Below are the code and all the weights of a small trained network. Each question names an input and a class and asks about switching units off, where a switched-off unit gives its printed mean instead of its output.

import numpy as np


def w(rows, s, z=0):
    codes = np.array(rows[::2]) - 128.0
    scale = np.full(codes.shape[1], s)
    scale[-1] = z or s
    return codes * scale


def f(y):
    return y / 2 * (1 + np.tanh(0.7978845608 * (y + 0.044715 * y**3)))


def log_softmax(a):
    a = a - a.max(-1, keepdims=True)
    return a - np.log(np.exp(a).sum(-1, keepdims=True))


def net(x, mask):
    res = np.array(x, float).reshape(1, 4) / 4 @ E
    y = f(res @ A[0][:, :-1].T + A[0][:, -1])
    res = res + np.where(mask, y, B[0][:, -1]) @ B[0][:, :-1]
    return log_softmax(res[-1] @ U[:, :-1].T + U[:, -1])


A, B = {}, {}
E = w([
[205,134,224,66,254,217],'x0',
[135,243,32,129,161,117],'x1',
[43,154,212,100,137,54],'x2',
[180,191,211,79,11,116],'x3',
],0.0081)
A[0] = w([
[143,113,169,155,98,160,101],'neuron 0',
[174,182,137,142,158,137,111],'neuron 1',
[57,142,158,169,114,110,128],'neuron 2',
[126,94,17,181,127,112,165],'neuron 3',
[108,103,23,131,117,161,168],'neuron 4',
[207,174,47,111,143,171,171],'neuron 5',
[148,166,138,132,150,149,128],'neuron 6',
[54,183,166,102,74,58,162],'neuron 7',
[181,123,170,126,104,161,203],'neuron 8',
[147,147,115,137,133,123,81],'neuron 9',
[115,100,183,152,131,122,251],'neuron 10',
[165,95,145,94,103,118,139],'neuron 11',
[153,20,98,124,162,100,165],'neuron 12',
[50,161,120,110,131,47,204],'neuron 13',
[190,139,8,117,129,150,219],'neuron 14',
[102,202,205,88,238,119,89],'neuron 15',
[112,41,135,129,152,135,132],'neuron 16',
[122,50,130,144,160,130,140],'neuron 17',
[134,123,137,123,169,180,40],'neuron 18',
[163,115,191,129,52,117,158],'neuron 19',
[157,88,181,132,79,113,164],'neuron 20',
[206,162,150,115,73,153,194],'neuron 21',
[180,128,79,171,136,125,136],'neuron 22',
[178,103,62,146,145,63,144],'neuron 23',
[208,210,150,99,211,116,146],'neuron 24',
[135,115,105,127,84,165,116],'neuron 25',
[133,101,116,137,169,132,241],'neuron 26',
[114,31,109,129,178,115,168],'neuron 27',
[98,64,148,149,157,130,198],'neuron 28',
[95,102,146,105,139,136,195],'neuron 29',
[134,163,82,125,121,122,93],'neuron 30',
[121,124,118,122,148,138,209],'neuron 31',
[105,89,40,76,124,150,180],'neuron 32',
[84,158,211,147,209,95,189],'neuron 33',
[92,107,140,122,156,157,210],'neuron 34',
[192,88,175,102,64,110,158],'neuron 35',
],0.012,0.0031)
B[0] = w([
[106,141,150,110,129,140,158],'neuron 0',
[168,129,156,163,166,155,173],'neuron 1',
[178,92,154,151,99,90,188],'neuron 2',
[73,109,43,67,169,45,254],'neuron 3',
[64,111,59,105,164,81,223],'neuron 4',
[138,74,179,210,214,139,230],'neuron 5',
[162,134,143,154,154,137,160],'neuron 6',
[185,118,137,159,32,2,254],'neuron 7',
[93,155,184,139,160,141,199],'neuron 8',
[142,126,145,122,158,125,130],'neuron 9',
[114,151,120,122,81,153,193],'neuron 10',
[88,151,145,121,129,134,163],'neuron 11',
[128,57,117,115,97,202,206],'neuron 12',
[205,106,104,156,73,56,239],'neuron 13',
[72,73,115,157,210,65,240],'neuron 14',
[212,253,60,120,146,126,249],'neuron 15',
[129,90,139,126,92,207,193],'neuron 16',
[117,83,129,114,102,202,190],'neuron 17',
[164,132,124,157,140,120,168],'neuron 18',
[87,175,184,69,106,107,219],'neuron 19',
[78,162,166,100,101,145,200],'neuron 20',
[68,121,221,132,152,141,218],'neuron 21',
[109,92,117,139,167,101,175],'neuron 22',
[86,128,87,120,150,100,183],'neuron 23',
[222,189,131,213,184,166,247],'neuron 24',
[115,141,117,103,138,118,151],'neuron 25',
[143,98,98,113,136,175,182],'neuron 26',
[117,74,109,104,98,227,215],'neuron 27',
[136,87,120,118,92,196,197],'neuron 28',
[132,145,118,122,98,145,163],'neuron 29',
[147,107,145,126,167,117,161],'neuron 30',
[140,117,111,123,139,149,153],'neuron 31',
[74,109,85,122,143,123,189],'neuron 32',
[148,226,71,85,100,130,222],'neuron 33',
[147,138,118,115,115,177,172],'neuron 34',
[64,183,177,93,118,133,215],'neuron 35',
],0.023,0.0093)
U = w([
[72,103,52,103,232,75,245],'0',
[75,209,254,62,121,101,66],'1',
[206,236,95,110,199,147,79],'2',
[150,66,115,70,73,202,41],'3',
[194,104,161,112,36,40,158],'4',
[155,140,191,196,244,125,100],'5',
],0.0082,0.0011)

Each question gives the input, the list of numbers given to net, and the class t.
The units are the neurons (one row each of A and B). Each row of codes is followed by its name. A weight is (code - 128) times the scale printed after its matrix; where a second scale follows, it is the last column's (A, B and U).
mask holds one flag per neuron, in row order. A switched-off neuron (its flag False) gives its mean, the last column of its row in B, instead of its output. The means were averaged over made-up inputs and are rounded, as every weight is.
A unit's drop is (log p(t) with every unit on - log p(t) with that unit switched off) / (log p(t) with every unit on - log p(t) with every unit switched off).
The circuit of an input: a set's keep is (log p(t) with only the set's units on - log p(t) with every unit switched off) / (log p(t) with every unit on - log p(t) with every unit switched off). Starting from the 12 units with the biggest drops (on a tie, the unit counted first), units are removed one at a time, each time the one whose removal leaves the highest keep (on an exact tie, the one counted first), for as long as the keep stays at least 0.8.
circuit, biggest first: the units of the circuit, biggest drop first
top k neurons: the k neurons with the biggest drops, biggest first
drop of u: that unit's drop, to one decimal
input [0,2,6,7], class 4: circuit, biggest first : [neuron 7]
input [-5,-6,3,5], class 1: top 3 neurons : [neuron 35; neuron 19; neuron 20]
input [3,-2,-4,2], class 1: circuit, biggest first : [neuron 35; neuron 21]
input [8,1,-3,3], class 5: top 3 neurons : [neuron 5; neuron 21; neuron 8]
input [-2,-6,-7,-3], class 3: top 4 neurons : [neuron 12; neuron 27; neuron 16; neuron 17]
input [-8,-3,2,-4], class 4: top 2 neurons : [neuron 13; neuron 7]
input [-5,-1,1,8], class 1: top 2 neurons : [neuron 19; neuron 35]
input [5,8,-4,-4], class 5: top 2 neurons : [neuron 24; neuron 5]
input [2,1,-5,6], class 5: top 2 neurons : [neuron 5; neuron 24]
input [5,0,2,-7], class 2: top 4 neurons : [neuron 15; neuron 33; neuron 24; neuron 18]
input [8,-2,-8,-6], class 5: top 3 neurons : [neuron 5; neuron 24; neuron 14]
input [-5,-3,7,-6], class 4: top 2 neurons : [neuron 13; neuron 7]
input [1,-6,-7,1], class 1: top 2 neurons : [neuron 35; neuron 8]
input [8,1,0,-8], class 2: circuit, biggest first : [neuron 15]
input [8,-2,8,5], class 2: drop of neuron 15 : 3.1
input [0,-6,7,2], class 4: drop of neuron 32 : 0.1
input [4,-3,-5,2], class 1: drop of neuron 35 : 0.3
